Here is a tiny trained network, its code and every weight. The questions are about switching its units off for an input and a class, where a switched-off unit gives its printed mean instead of its output.

import numpy as np


def w(rows, s, z=0):
    codes = np.array(rows[::2]) - 128.0
    scale = np.full(codes.shape[1], s)
    scale[-1] = z or s
    return codes * scale


def norm(h):
    return h / np.sqrt((h * h).mean(-1, keepdims=True) + 1e-5)


def f(y):
    return y / 2 * (1 + np.tanh(0.7978845608 * (y + 0.044715 * y**3)))


def log_softmax(a):
    a = a - a.max(-1, keepdims=True)
    return a - np.log(np.exp(a).sum(-1, keepdims=True))


def net(x, mask):
    res = np.array(x, float).reshape(1, 8) / 4 @ E
    u = 0
    for l in range(2):
        y = f(norm(res) @ A[l][:, :-1].T + A[l][:, -1])
        res = res + np.where(mask[u : u + 9], y, B[l][:, -1]) @ B[l][:, :-1]
        u += 9
    return log_softmax(norm(res)[-1] @ U[:, :-1].T + U[:, -1])


A, B = {}, {}
E = w([
[156,173,126,175,149,96,99,44,64,134,96,68],'x0',
[116,132,133,119,134,116,125,129,121,139,131,128],'x1',
[128,121,95,113,157,123,129,113,148,156,128,118],'x2',
[254,80,194,126,190,145,61,184,140,189,93,172],'x3',
[127,126,119,108,120,154,135,153,67,138,120,103],'x4',
[93,64,74,97,107,16,45,138,102,42,58,185],'x5',
[131,136,152,149,109,155,130,144,115,86,116,134],'x6',
[208,202,55,158,139,72,82,215,88,109,218,166],'x7',
],0.0069)
A[0] = w([
[165,145,225,74,167,132,79,145,138,173,59,161,51],'0.n0',
[93,56,120,100,99,163,165,230,180,141,155,203,59],'0.n1',
[194,191,153,205,147,75,115,49,81,138,55,94,15],'0.n2',
[123,73,102,126,92,107,85,128,137,94,55,133,2],'0.n3',
[98,74,84,146,162,44,124,159,106,65,47,141,7],'0.n4',
[95,39,254,72,124,132,140,52,138,166,37,104,22],'0.n5',
[100,148,138,88,85,123,185,92,107,136,19,180,96],'0.n6',
[114,157,122,140,154,153,45,47,77,122,98,99,33],'0.n7',
[215,76,191,116,239,63,103,190,106,93,69,150,79],'0.n8',
],0.0069,0.0032)
B[0] = w([
[150,119,2,206,36,195,148,85,150,152,63,88,195],'0.n0',
[127,138,162,117,137,41,134,143,161,145,58,12,223],'0.n1',
[107,126,168,103,123,56,159,206,185,146,95,60,209],'0.n2',
[90,130,200,97,86,192,119,116,135,202,131,172,176],'0.n3',
[144,172,210,109,175,131,152,106,78,196,139,181,224],'0.n4',
[197,124,111,73,192,179,74,110,149,27,182,92,254],'0.n5',
[109,123,70,91,129,136,105,127,162,78,174,154,174],'0.n6',
[62,89,148,101,114,105,119,174,171,131,74,100,167],'0.n7',
[153,132,64,151,77,91,160,146,113,125,142,145,254],'0.n8',
],0.0091,0.0054)
A[1] = w([
[202,185,102,148,156,60,88,201,94,111,204,143,118],'1.n0',
[148,142,123,123,211,154,78,157,174,176,60,163,251],'1.n1',
[149,69,155,138,84,185,91,79,128,128,147,124,21],'1.n2',
[106,68,177,105,146,82,142,193,167,96,47,90,102],'1.n3',
[196,148,169,161,148,207,185,128,160,189,141,78,131],'1.n4',
[131,102,140,162,107,115,138,156,136,105,148,142,21],'1.n5',
[157,22,109,52,104,91,60,112,69,147,38,235,153],'1.n6',
[112,128,201,152,168,184,157,102,115,207,139,150,4],'1.n7',
[1,148,75,122,101,109,182,79,119,76,144,140,100],'1.n8',
],0.0073,0.0019)
B[1] = w([
[74,24,150,38,183,244,91,52,196,49,117,70,253],'1.n0',
[107,93,169,178,39,126,132,166,71,56,124,120,181],'1.n1',
[66,56,123,125,184,138,119,72,90,146,217,127,140],'1.n2',
[80,166,121,122,161,87,122,225,116,190,124,55,216],'1.n3',
[44,171,147,135,131,28,120,128,61,159,129,254,223],'1.n4',
[85,57,99,90,124,158,163,62,162,163,103,119,120],'1.n5',
[84,234,170,178,154,127,198,92,103,163,190,180,236],'1.n6',
[115,178,200,60,125,163,137,112,161,133,127,200,135],'1.n7',
[250,70,82,218,92,142,100,174,112,179,86,179,194],'1.n8',
],0.0083,0.0065)
U = w([
[121,86,127,62,204,197,89,96,160,42,171,114,177],'0',
[96,209,214,128,146,92,149,107,96,164,161,246,140],'1',
[106,138,136,115,129,48,137,200,157,153,82,52,178],'2',
[231,91,30,204,47,136,132,121,120,152,111,180,5],'3',
],0.012,0.0019)

Each question gives the input, the list of numbers given to net, and the class t.
The units are the neurons (one row each of A and B). Each row of codes is followed by its name. A weight is (code - 128) times the scale printed after its matrix; where a second scale follows, it is the last column's (A, B and U).
mask holds one flag per neuron, layer by layer. A switched-off neuron (its flag False) gives its mean, the last column of its row in B, instead of its output. The means were averaged over made-up inputs and are rounded, as every weight is.
A unit's drop is (log p(t) with every unit on - log p(t) with that unit switched off) / (log p(t) with every unit on - log p(t) with every unit switched off).
The circuit of an input: a set's keep is (log p(t) with only the set's units on - log p(t) with every unit switched off) / (log p(t) with every unit on - log p(t) with every unit switched off). Starting from the 12 units with the biggest drops (on a tie, the unit counted first), units are removed one at a time, each time the one whose removal leaves the highest keep (on an exact tie, the one counted first), for as long as the keep stays at least 0.8.
units of the circuit, in order: the units of the circuit, biggest drop first
k most important neurons: the k neurons with the biggest drops, biggest first
top k neurons in layer l: the k neurons of layer l with the biggest drops, biggest first
input [3,-8,-7,4,6,2,1,1], class 3: units of the circuit, in order : [0.n8]
input [1,2,-6,-2,1,5,-4,-5], class 0: top 3 neurons in layer 0 : [0.n5; 0.n6; 0.n8]
input [0,-7,5,6,5,6,2,6], class 0: 2 most important neurons : [1.n0; 1.n4]
input [-3,1,8,-8,1,4,3,5], class 3: 2 most important neurons : [1.n8; 0.n5]
input [-7,1,-8,1,0,-5,1,6], class 2: top 4 neurons in layer 0 : [0.n1; 0.n5; 0.n8; 0.n6]
input [5,4,-5,8,0,-7,-1,2], class 3: top 3 neurons in layer 0 : [0.n0; 0.n4; 0.n8]
input [-6,-4,5,-8,4,5,-6,-6], class 3: 3 most important neurons : [1.n8; 1.n0; 0.n2]
input [5,2,-7,8,-7,8,-4,-5], class 1: 4 most important neurons : [1.n6; 0.n4; 0.n3; 1.n8]
input [-6,-8,-6,6,6,4,4,4], class 2: 4 most important neurons : [0.n1; 0.n5; 1.n8; 1.n0]
input [2,1,-7,-2,6,7,7,-5], class 1: 2 most important neurons : [1.n6; 1.n0]
input [-7,-7,-4,1,-5,0,1,6], class 2: 2 most important neurons : [0.n1; 1.n3]
input [5,7,6,-2,6,7,-2,-7], class 0: 2 most important neurons : [0.n5; 1.n4]
input [-2,5,3,7,-5,-1,8,7], class 0: 2 most important neurons : [1.n0; 1.n8]
input [6,-4,6,-6,-8,7,8,5], class 1: 3 most important neurons : [0.n4; 0.n5; 0.n0]
input [-4,-8,-4,1,3,7,6,4], class 1: 3 most important neurons : [1.n6; 0.n5; 0.n3]
input [-3,8,-3,-7,1,-6,-2,-3], class 3: units of the circuit, in order : [1.n8]
input [4,-6,6,4,6,-1,5,4], class 0: top 3 neurons in layer 0 : [0.n1; 0.n8; 0.n3]
input [6,-5,2,5,2,6,1,-7], class 0: 2 most important neurons : [0.n5; 0.n1]
input [8,-8,3,-1,-5,-4,2,6], class 2: top 2 neurons in layer 0 : [0.n2; 0.n5]
input [-3,-5,2,-1,1,-6,-2,-4], class 1: top 2 neurons in layer 1 : [1.n4; 1.n0]
input [-8,7,5,6,-4,2,3,-1], class 2: top 2 neurons in layer 1 : [1.n3; 1.n8]
input [5,-8,-5,3,-6,-1,1,1], class 2: units of the circuit, in order : [0.n2]
input [3,0,7,-6,7,-6,-5,7], class 0: top 3 neurons in layer 0 : [0.n0; 0.n4; 0.n3]
input [2,-1,-6,7,7,8,-2,-3], class 1: 2 most important neurons : [1.n6; 0.n4]
input [6,-4,7,-8,8,6,2,8], class 0: 2 most important neurons : [1.n0; 0.n0]
input [8,7,-7,-6,-7,8,1,-7], class 1: top 3 neurons in layer 1 : [1.n0; 1.n6; 1.n8]
input [5,7,-2,6,-1,-1,3,8], class 0: units of the circuit, in order : [1.n0]
input [5,-2,4,-3,-2,6,5,1], class 1: top 2 neurons in layer 0 : [0.n4; 0.n1]
